Below is a small trained network, with its code and all its weights. Each question gives an input and a class and asks what happens when units are switched off, that is, made to give their printed mean instead of their output.

import numpy as np


def w(rows, s, z=0):
    codes = np.array(rows[::2]) - 128.0
    scale = np.full(codes.shape[1], s)
    scale[-1] = z or s
    return codes * scale


def f(y):
    return y / 2 * (1 + np.tanh(0.7978845608 * (y + 0.044715 * y**3)))


def log_softmax(a):
    a = a - a.max(-1, keepdims=True)
    return a - np.log(np.exp(a).sum(-1, keepdims=True))


def net(x, mask):
    res = np.array(x, float).reshape(1, 4) / 4 @ E
    y = f(res @ A[0][:, :-1].T + A[0][:, -1])
    res = res + np.where(mask, y, B[0][:, -1]) @ B[0][:, :-1]
    return log_softmax(res[-1] @ U[:, :-1].T + U[:, -1])


A, B = {}, {}
E = w([
[161,116,154,239,145,53],'x0',
[251,64,2,184,124,172],'x1',
[105,66,234,200,116,225],'x2',
[211,136,181,99,133,174],'x3',
],0.0064)
A[0] = w([
[154,126,83,184,135,100,253],'neuron 1',
[117,157,127,127,123,113,87],'neuron 2',
[80,126,130,52,130,217,143],'neuron 3',
[138,111,175,144,115,135,99],'neuron 4',
[116,127,134,121,112,136,120],'neuron 5',
[159,139,152,152,133,71,66],'neuron 6',
[109,166,146,114,102,84,118],'neuron 7',
[161,130,88,167,129,113,164],'neuron 8',
[92,116,180,246,119,122,155],'neuron 9',
[101,120,185,199,134,214,195],'neuron 10',
[91,149,153,101,111,65,153],'neuron 11',
[129,155,153,177,121,144,150],'neuron 12',
[122,99,128,115,136,130,82],'neuron 13',
[168,147,107,38,133,150,177],'neuron 14',
[196,129,113,70,117,99,168],'neuron 15',
[138,118,38,164,134,156,181],'neuron 16',
[120,124,162,98,137,131,62],'neuron 17',
[161,140,55,164,130,138,184],'neuron 18',
[106,118,134,168,135,132,125],'neuron 19',
[19,153,135,87,120,75,197],'neuron 20',
[115,162,170,114,145,44,126],'neuron 21',
[141,148,182,105,135,36,218],'neuron 22',
[146,127,173,156,137,86,193],'neuron 23',
[139,83,48,152,140,131,116],'neuron 24',
[42,145,144,90,146,54,174],'neuron 25',
[149,144,149,101,111,108,159],'neuron 26',
[118,138,143,118,143,168,128],'neuron 27',
[142,128,61,178,117,137,177],'neuron 28',
[189,166,93,36,134,119,133],'neuron 29',
[112,128,145,109,145,93,91],'neuron 30',
[148,151,137,56,130,179,191],'neuron 31',
],0.013,0.0029)
B[0] = w([
[229,140,136,115,88,140,219],'neuron 1',
[124,134,138,120,134,112,132],'neuron 2',
[117,106,82,98,54,249,211],'neuron 3',
[123,82,148,114,136,106,160],'neuron 4',
[120,124,117,114,121,132,131],'neuron 5',
[166,130,166,112,109,195,152],'neuron 6',
[108,156,144,108,145,87,167],'neuron 7',
[194,151,126,142,97,139,188],'neuron 8',
[155,74,143,147,247,132,245],'neuron 9',
[108,1,134,85,142,96,251],'neuron 10',
[103,182,134,86,143,85,196],'neuron 11',
[141,97,153,122,150,127,162],'neuron 12',
[128,125,124,126,122,132,122],'neuron 13',
[64,113,106,211,163,157,192],'neuron 14',
[110,153,151,216,146,137,180],'neuron 15',
[144,131,81,157,96,52,214],'neuron 16',
[101,125,130,125,93,94,142],'neuron 17',
[174,144,115,169,84,93,211],'neuron 18',
[133,116,121,134,159,126,151],'neuron 19',
[118,220,48,30,148,148,254],'neuron 20',
[111,172,206,110,126,77,196],'neuron 21',
[126,151,227,112,126,107,204],'neuron 22',
[161,124,184,111,149,165,179],'neuron 23',
[136,118,98,155,86,51,201],'neuron 24',
[105,217,93,53,159,90,240],'neuron 25',
[82,128,160,142,126,119,143],'neuron 26',
[101,105,122,123,100,121,146],'neuron 27',
[172,128,103,137,97,76,201],'neuron 28',
[94,140,124,222,204,136,202],'neuron 29',
[117,148,145,109,134,108,144],'neuron 30',
[28,110,133,185,95,162,188],'neuron 31',
],0.03,0.0083)
U = w([
[78,159,36,82,92,143,62],'0',
[157,2,140,106,234,65,131],'1',
[219,169,198,150,68,103,34],'2',
[99,225,153,42,156,42,119],'3',
[88,130,115,230,166,137,250],'4',
[196,129,57,184,39,17,195],'5',
[64,25,109,88,30,148,39],'6',
],0.0063,0.002)

Each question gives the input, the list of numbers given to net, and the class t.
The units are the neurons (one row each of A and B). Each row of codes is followed by its name. A weight is (code - 128) times the scale printed after its matrix; where a second scale follows, it is the last column's (A, B and U).
mask holds one flag per neuron, in row order. A switched-off neuron (its flag False) gives its mean, the last column of its row in B, instead of its output. The means were averaged over made-up inputs and are rounded, as every weight is.
A unit's drop is (log p(t) with every unit on - log p(t) with that unit switched off) / (log p(t) with every unit on - log p(t) with every unit switched off).
The circuit of an input: a set's keep is (log p(t) with only the set's units on - log p(t) with every unit switched off) / (log p(t) with every unit on - log p(t) with every unit switched off). Starting from the 12 units with the biggest drops (on a tie, the unit counted first), units are removed one at a time, each time the one whose removal leaves the highest keep (on an exact tie, the one counted first), for as long as the keep stays at least 0.8.
units of the circuit, in order: the units of the circuit, biggest drop first
k most important neurons: the k neurons with the biggest drops, biggest first
drop of u: that unit's drop, to one decimal
input [-4,-4,8,0], class 6: units of the circuit, in order : (neuron 3)
input [-6,-7,-2,4], class 0: 2 most important neurons : (neuron 3; neuron 31)
input [-6,-5,-4,2], class 0: 3 most important neurons : (neuron 3; neuron 31; neuron 14)
input [-1,1,2,1], class 6: 2 most important neurons : (neuron 9; neuron 29)
input [-4,2,-7,-1], class 4: 2 most important neurons : (neuron 29; neuron 14)
input [-8,1,2,8], class 6: 3 most important neurons : (neuron 3; neuron 9; neuron 27)
input [0,3,-6,5], class 4: 3 most important neurons : (neuron 29; neuron 14; neuron 15)
input [-8,-3,-4,1], class 0: 2 most important neurons : (neuron 20; neuron 3)
input [-7,-8,3,2], class 0: 2 most important neurons : (neuron 3; neuron 20)
input [4,2,0,-1], class 5: 2 most important neurons : (neuron 22; neuron 21)
input [2,-8,7,-2], class 1: 4 most important neurons : (neuron 9; neuron 10; neuron 4; neuron 12)
input [-5,5,5,-5], class 5: drop of neuron 16 : 0.1
input [3,0,-6,6], class 4: drop of neuron 29 : 0.2
input [6,6,8,-2], class 1: units of the circuit, in order : (neuron 9)
input [-2,4,2,5], class 4: drop of neuron 1 : 0.3
